[[ 20 -41  33 -36]
 [-54   8   7  17]
 [ -8 -27   2 -15]] => 33

[[-52 -24 -29 -39 -23  -8  -2]
 [-15  58 -12  12 -42 -17  57]
 [ 59 -10  26  17   1   9  44]] => -29

[[ 18 -19   4  26 -13  30]
 [  3   2  -2  -3  -3  -2]
 [-54 -24  46  19  14 -34]] => 4

[[ 21 -42  18 -10 -34]
 [-10 -49  15  23 -31]
 [-20 -43  -5 -25  19]] => 18

[[ 16 -50  12  -3  -1 -43   9]
 [ 11 -42  10 -24   6 -39  -1]
 [  5 -31  12 -10   2 -31   4]] => 12

[[ 27 -54   7  32 -31]
 [ -3   6   1  -4   4]
 [ -9  14   2 -12  21]] => 7

[[ 23  47  19 -18  22]
 [ 13   2  31  41  37]
 [ -2   6 -15  -9  -8]] => 19

[[ 31 -32 -35   0 -28   1  -6]
 [ 29 -30 -43  -8 -42 -12 -16]
 [ 35 -40 -17 -21 -31  24 -24]] => -35

[[-13  33 -26 -35]
 [ 31 -27  25  34]
 [ -8  21 -40 -56]] => -26
---
array([[ 25,  17,  -5,   5,  -1,   1,   6],
       [ 24, -15, -21, -18,  22,  -5,   1],
       [ 20,  -7, -29, -41,  35,  11,  48]]) yields -1

array([9300, 2861, 6611, 7282, 2085]) yields 6611

array([ 19, -23,  14,  18,  46, -18, -33]) yields 46

array([[101,  73, 126, 156, 160, 242],
       [133, 124, 118, 101, 187, 177],
       [135,  70, 127, 164, 149,  47]]) yields 156

array([[57, 38, 30, 22, 20, 39, 50],
       [64, 51, 47, 85, 40, 25, 48]]) yields 20

array([18, 26, 24, 27, 92, 31, 25]) yields 92

array([ 10,  48,  19, -17,   8, -26,  27]) yields 8

array([756,  52, 728,  92, 180, 133]) yields 92

array([[531, 737, 370, 544, 548, 507, 319],
       [186, 514, 755, 820, 498, 363, 374],
       [400, 498, 339, 630, 576, 497, 483]]) yields 548
---
(-0.104, 0.110, 0.132, -0.192, 0.118, 0.014) value 0.110
(1.38, 0.68, -0.11, 0.42, -1.00, -0.46, -1.36) value -0.11
((-0.20, -0.08, 0.02, 0.03), (-0.20, -0.08, 0.01, 0.02), (-0.04, -0.17, 0.12, -0.20)) value 0.02
(-0.15, 0.14, -0.14, 0.10, -0.08) value -0.15
((0.6, -10.2, 1.4, 2.2, -21.3, 13.0, -16.0), (22.9, 8.8, -2.2, 7.6, -13.0, 1.4, -17.2), (-8.2, -7.8, -6.1, 10.5, -1.0, -0.4, -14.5)) value -6.1
(0.122, -0.116, -0.019, 0.030, -0.003) value 0.122
---
[[-40   0  42 -45  11  33]
 [-32 -10  37 -18 -33  56]
 [-35  30  12 -51  41   2]] Out: 41

[[ 20 -44 -42 -40  20  20 -11]
 [ 26 -31 -49 -29  20  26 -12]
 [ 33 -40 -41 -39   9  22 -28]] Out: 22

[[ -6 -57  37 -11 -27]
 [  4   8  -9 -16   8]
 [-12 -40  37  30 -29]] Out: 30

[[-14  50 -44  10 -33]
 [ -1  -8   0  -9  -5]
 [-14  47 -42   8 -32]] Out: 8

[[-25  37 -37  21  15  38 -10]
 [ 44 -13  26  11  27  -6  24]
 [ 58 -15  49  13  26 -36  44]] Out: -36

[[-16  28 -18 -21  46   8]
 [ 30 -13  17 -11  19   4]
 [ 31 -16  17 -14  21   5]] Out: 21

[[ -3  46 -26  -5 -27  30 -16]
 [-23 -38  26   5 -17  -7 -12]
 [  0  -5  -6  -7   8  -4   4]] Out: -4

[[ 16 -24 -30  35]
 [ 19 -43 -37   2]
 [ -5  16  27  47]] Out: 27
---
array([[19, 54, 75, 44, 78, 44],
       [19, 28, 63, 46, 64, 36],
       [18, 49, 53, 48, 79, 54]]) out 36

array([[4915, 2339, 5266, 5517],
       [9803, 1544, 3619, 7137],
       [9045, 1681, 4006, 7159]]) out 7137

array([[399, 547,  32, 708],
       [426, 275, 634, 274],
       [446, 241, 802, 538]]) out 274

array([[117, 227, 146, 104, 189, 131],
       [ 76, 173,  95, 222, 190,  97],
       [ 95, 228,  43, 147,  39,  84]]) out 97

array([[4551, 5016, 4459, 5433, 4471],
       [4511, 8392, 2511, 5092, 5598],
       [7212, 5744, 5233, 6259, 4228]]) out 5598

array([[49,  6,  7, 38, 71],
       [40, 51, 41, 40, 23],
       [12, 59, 30, 41, 75]]) out 23

array([[59, 69, 61, 55],
       [63, 32, 21, 73],
       [62, 70, 78, 51]]) out 73

array([[  0,  30,  35, -22,   6, -12],
       [  6, -18,   5,  19,  -3, -40],
       [ -3,  -4, -21,   2,  29, -27]]) out -40
---
[60 52  6 99 25 47 19] >> 60

[ 46 222 115 158] >> 158

[[37 47 74 40 38 83]
 [67 26 75  4 45 71]] >> 75

[  3  37 -30 -28  -1 -13] >> 3

[[  1 207 157  58  13  77]
 [  1  19  33  58  13  77]
 [  1  46  33  41  11  77]] >> 157

[[49 42 18  8]
 [18 55 31 74]
 [25 63 33 80]] >> 74

[[ 21  24  11   0   4   5]
 [-34   1  -6 -20  35   8]] >> 24
---
[[-61, -14, 33, -54, -32, -54, -58],
 [-22, 12, 34, -26, 0, -34, 58],
 [-40, -49, 39, 33, -8, -14, -60]]: -14

[[4, -52, 25, 12, 18, 36, -21],
 [-18, -28, -22, -35, 16, 1, -3],
 [-26, -18, -20, 11, 14, -15, -2]]: -15

[[14, -8, -56, -39, -7],
 [0, -32, -35, 26, 6],
 [25, -8, -13, -35, -32]]: -35

[[8, 9, -11, 21, 35],
 [12, -45, 31, 16, 0],
 [1, 4, -7, -31, -30]]: -31

[[-17, -12, -17, -4, 22],
 [-19, -21, -44, 27, 12],
 [3, -3, 3, -12, 15]]: -12

[[-6, 3, 2, 1, 5],
 [-11, 8, -26, -56, -16],
 [20, 13, -15, -48, -5]]: -48

[[0, 53, -18, -7],
 [28, -14, -32, 38],
 [-19, -8, 24, -17]]: 24

[[-12, 24, 49, -4],
 [-16, -8, -8, -16],
 [-17, -15, -17, -16]]: -17
---
((597, -701, 152, 678, -635), (242, -880, -104, 326, -228), (-247, 211, -195, -210, -534)) -> 152
((6, 4, 4, 3, 2, 3, 4), (5, 7, 5, 6, 7, 1, 7)) -> 2
((4, 6, 4, 6, 7), (2, 6, 9, 7, 5)) -> 4
((5018, 4360, 3561, 5109, 8836), (5648, 5405, 6539, 4086, 6418), (5661, 3963, 2998, 6721, 7390)) -> 3561
((23, 26, 44, 60, 53, 21, 75), (6, 24, 22, 41, 27, 5, 15), (11, 17, 47, 36, 57, 10, 71)) -> 53
((4487, 5176, 2894, 4026, 8895, 3664), (4295, 7566, 1872, 4612, 1201, 6865), (6707, 4006, 9013, 5367, 1861, 7084)) -> 4026
((88, 65, 72, 56, 14, 9), (87, 69, 60, 56, 19, 6), (84, 77, 64, 56, 14, 5)) -> 56
(-157, 479, -623, 935, -293, 141, -537) -> -293
((156, 126, 155, 139, 142), (154, 50, 214, 84, 56)) -> 155
